Moves between points:
Z810: m>Z13, j>Z30, p>Z414
Z13: m>Z763, j>Z778, p>Z810
Z896: m>Z152, j>Z929, p>Z274
Z280: m>Z714, j>Z834, p>Z211
Z532: m>Z62, j>Z866, p>Z32
Z763: m>Z929, j>Z152, p>Z13
Z274: m>Z896, j>Z500, p>Z707
Z616: m>Z955, j>Z707, p>Z500
Z111: m>Z414, j>Z995, p>Z267
Z445: m>Z624, j>Z243, p>Z371
Z414: m>Z810, j>Z718, p>Z111
Z929: m>Z500, j>Z896, p>Z763
Z745: m>Z243, j>Z624, p>Z939
Z702: m>Z791, j>Z727, p>Z170
Z707: m>Z274, j>Z616, p>Z908
Z485: m>Z827, j>Z439, p>Z62
Z150: m>Z259, j>Z939, p>Z624
Z520: m>Z899, j>Z579, p>Z759
Z727: m>Z32, j>Z702, p>Z899
Z908: m>Z707, j>Z955, p>Z871
Z259: m>Z439, j>Z827, p>Z150
Z939: m>Z745, j>Z150, p>Z827
Z500: m>Z616, j>Z274, p>Z929
Z130: m>Z834, j>Z714, p>Z284
Z778: m>Z30, j>Z13, p>Z152
Z220: m>Z866, j>Z62, p>Z439
Z624: m>Z150, j>Z745, p>Z445
Z866: m>Z170, j>Z532, p>Z220
Z32: m>Z532, j>Z170, p>Z727
Z791: m>Z579, j>Z899, p>Z702
Z995: m>Z284, j>Z111, p>Z718
Z579: m>Z871, j>Z520, p>Z791
Z243: m>Z211, j>Z445, p>Z745
Z170: m>Z702, j>Z32, p>Z866
Z62: m>Z485, j>Z220, p>Z532
Z759: m>Z520, j>Z871, p>Z955
Z834: m>Z371, j>Z280, p>Z130
Z284: m>Z130, j>Z267, p>Z995
Z152: m>Z778, j>Z763, p>Z896
Z439: m>Z220, j>Z485, p>Z259
Z827: m>Z939, j>Z259, p>Z485
Z30: m>Z718, j>Z810, p>Z778
Z718: m>Z995, j>Z414, p>Z30
Z899: m>Z727, j>Z791, p>Z520
Z955: m>Z759, j>Z908, p>Z616
Z267: m>Z111, j>Z284, p>Z714
Z211: m>Z280, j>Z371, p>Z243
Z714: m>Z267, j>Z130, p>Z280
Z871: m>Z908, j>Z759, p>Z579
Z371: m>Z445, j>Z211, p>Z834

The rows follow the links: the fewer symbols apart two points are, the more alike their rows tend to be.

Each row is also shifted at random along 3 hidden directions that mean nothing.

Some points, each with a row of numbers:
Z211 -> [111,-89,75,61,84,-87,-96,-39,94,130,-83,81,-148,-38,155,13,-144,42,96,56,155,-54,-130,80,-40,16,77,50,-88,38,-157,-27,-38,38,-12,-11,-23,108,38]
Z414 -> [-115,-54,190,3,56,-96,-65,-10,-1,44,149,-228,-4,3,-12,12,-11,-16,-76,-43,-85,85,37,-99,124,-124,36,5,158,-54,54,-59,-98,11,-23,25,-111,-4,-38]
Z624 -> [147,72,-97,-31,-113,-46,117,-23,25,19,-20,118,6,12,-157,121,-45,-54,-33,7,-146,48,-56,52,-69,138,-20,-23,-118,15,39,21,-103,-190,7,-25,-27,90,53]
Z745 -> [-265,-11,32,-29,95,32,-145,34,15,84,-100,124,-84,-90,129,-26,-7,70,63,44,181,-115,-85,78,-97,0,29,51,-15,39,-76,-37,60,54,36,32,57,-12,43]
Z827 -> [-14,57,49,-26,80,87,-77,14,-39,80,-88,109,-31,-131,8,-73,107,-2,145,54,103,-93,-137,145,-99,32,15,78,-12,-1,31,-2,129,64,-22,109,120,-25,-4]
Z759 -> [168,1,-205,97,-201,-41,190,-41,49,-85,-98,92,107,89,36,-10,-38,-7,91,44,-23,76,53,41,54,122,9,-6,-179,24,14,93,4,-5,-36,-146,-55,89,-27]
Z532 -> [-61,99,-27,79,49,2,120,-37,-1,27,61,71,144,-155,-106,34,143,-25,62,21,-120,-13,-105,133,6,63,-42,1,-10,12,103,13,130,23,-3,134,73,61,-187]
Z152 -> [-70,-97,194,86,81,-52,48,-1,-23,30,188,-184,80,-82,9,-12,16,47,-27,-53,-62,46,94,-121,121,-102,104,-16,89,0,-20,-10,3,147,-71,51,-9,17,-126]
Z445 -> [-342,70,-134,-63,-120,-44,120,62,29,-42,-49,134,48,22,-107,112,-85,39,-120,1,-120,28,46,-16,-65,128,-10,-44,-91,70,54,14,-104,-131,88,-73,-60,61,52]
Z284 -> [-16,-13,-41,-159,-167,98,27,111,-90,-64,-53,-19,-6,11,-60,-56,27,35,-23,-13,76,0,199,-134,-58,14,96,90,-2,26,31,-15,41,26,-6,-112,-72,-80,205]
Z929 -> [-171,-31,-18,-73,-160,115,-62,-5,-93,-89,-101,-136,-13,153,3,-146,36,-100,95,-32,17,141,137,-112,52,-15,37,90,39,-52,127,16,11,-2,-86,-105,-76,-122,172]
Z616 -> [185,-60,-164,79,-225,-105,97,19,89,-100,-115,9,152,24,136,-108,97,4,167,90,77,74,99,44,226,64,95,147,-65,43,93,39,65,164,-63,-173,-215,47,-45]
Z899 -> [-69,37,-151,101,-70,-82,223,-7,60,-54,8,97,167,-9,-48,76,-6,29,-38,6,-142,31,5,50,35,101,-50,-93,-119,57,43,75,9,9,35,-22,19,103,-168]
Z485 -> [-85,89,9,-61,120,159,-37,7,-94,49,-8,66,7,-106,-85,-1,128,-22,54,1,3,-85,-86,93,-136,41,-53,1,39,-29,56,7,141,-26,16,152,158,-48,-8]
Z834 -> [-36,13,-119,-117,-201,56,84,73,-40,-52,-118,94,-4,87,-73,18,-67,29,-48,3,11,14,127,-105,-98,104,47,26,-113,34,6,29,-51,-85,9,-150,-47,-2,200]
Z150 -> [-3,122,-80,-37,-55,25,65,-51,-7,6,-13,64,-31,90,-222,141,-51,-101,-27,-19,-216,96,-71,42,-120,123,-83,-53,-101,-14,78,27,-123,-224,-27,31,52,64,66]
Z32 -> [105,99,-64,3,5,110,163,-43,-55,-5,53,51,40,26,-195,102,47,-38,-9,-33,-180,-2,-58,70,-124,114,-81,-115,-86,-30,28,73,34,-119,-7,118,181,21,-61]

Start, symbols taken left to right, then the point you end at.
Answer with the point's name.
[-143,-3,-98,-160,-170,77,63,117,-54,-97,-68,52,42,12,-70,-1,-13,50,-53,-12,29,-12,194,-133,-76,53,85,54,-52,48,11,13,4,-21,22,-137,-79,-47,187]
p m j: Z714
[-42,12,-126,-95,-191,36,118,22,-9,-19,-117,95,-45,112,-106,55,-128,-41,37,29,-46,80,69,-45,-138,165,67,43,-192,30,2,58,-79,-143,-18,-133,-38,58,203]
m j m: Z211
[-82,-60,102,-19,-57,-1,-69,5,-40,-45,53,-219,2,18,-17,-66,76,-55,56,-24,-16,137,91,-73,141,-88,57,97,155,-65,123,-42,-16,53,-112,-28,-146,-69,53]
p m: Z13
[-91,11,38,-45,93,72,-126,0,-35,89,-95,126,-84,-111,69,-44,41,14,153,54,145,-104,-106,122,-111,23,34,81,-33,5,-19,-18,116,39,6,98,98,-16,52]
p j j: Z827
[35,-21,-198,42,-209,-10,108,-2,21,-119,-142,55,98,134,67,-56,-33,-34,104,27,21,98,108,-1,38,110,15,61,-139,24,42,88,17,35,-58,-152,-74,32,40]
p p p: Z929
[-118,-102,205,81,83,-189,-49,-31,61,95,146,-153,-19,-43,51,43,-66,17,-46,-20,-66,86,-13,-57,134,-87,90,43,86,0,5,-59,-116,39,-39,17,-156,101,-77]
m p: Z111
[-29,-86,180,55,41,-41,61,35,-27,9,179,-195,99,-112,-1,-40,53,65,-18,-50,-23,30,128,-118,135,-107,110,48,126,-13,25,-32,47,175,-46,60,-64,-7,-103]
j m j j: Z763
[-301,-29,38,-8,134,-88,-132,40,88,98,-56,110,-72,-123,183,6,-47,113,-20,32,172,-133,-60,54,-39,-44,37,15,13,64,-104,-62,27,93,96,13,-19,39,-14]
j p m: Z445
[-240,-81,139,55,133,-205,-60,8,126,90,87,-7,-46,-58,137,75,-140,93,-83,18,17,-26,-60,-34,45,-71,55,-23,44,63,-124,-74,-103,54,57,0,-101,91,-78]
j j: Z714
[69,-67,163,-55,-20,90,-97,-82,-103,40,47,-240,-117,152,-105,-47,-22,-109,78,-56,-76,170,38,-103,25,-96,41,45,61,-92,20,4,-76,-62,-150,30,-44,-57,141]
p p: Z111
[-62,141,-43,-15,-11,-17,41,-21,8,17,6,41,22,-25,-184,130,44,-90,-36,6,-176,21,-134,111,-24,86,-93,-21,-14,-18,138,-9,-63,-167,15,64,20,58,-43]
m m m: Z866
[-269,-86,107,47,124,-193,-84,16,128,113,33,61,-33,-98,204,64,-138,115,-52,44,83,-52,-77,28,47,-45,66,-6,-6,56,-103,-68,-57,64,59,14,-100,100,-75]
m m p: Z714
[153,-59,45,-2,-121,-84,-35,27,21,-81,22,-150,106,-51,82,-118,142,-61,108,15,47,74,95,-15,230,-41,105,168,121,-14,140,-55,54,130,-87,-91,-241,-9,-27]
p m: Z763
[2,-56,144,-24,-14,42,23,50,-91,-21,137,-184,58,-77,-57,-62,86,31,-18,-66,-6,15,136,-139,79,-94,118,50,126,-15,21,-45,64,116,-56,27,-43,-79,14]
m m m p: Z995
[-38,-102,186,92,75,-172,-54,-57,67,138,83,-86,-69,-10,76,50,-141,11,53,-10,-25,75,-83,-6,77,-58,117,1,0,-15,-78,-40,-143,27,-69,28,-109,122,-54]
m m p: Z111
[149,-21,10,-160,-101,120,20,108,-97,-72,42,-80,-2,-12,-100,-65,60,47,-94,-54,52,-49,217,-180,-28,-39,78,85,81,21,6,-17,58,36,10,-77,-46,-136,154]
p m: Z995
[-116,33,-186,59,-137,13,198,-24,26,-99,-53,92,99,117,-22,65,-63,4,-13,-1,-101,56,45,-11,-29,125,-59,-72,-155,12,12,120,-22,-34,5,-73,18,46,-23]
j j j: Z579
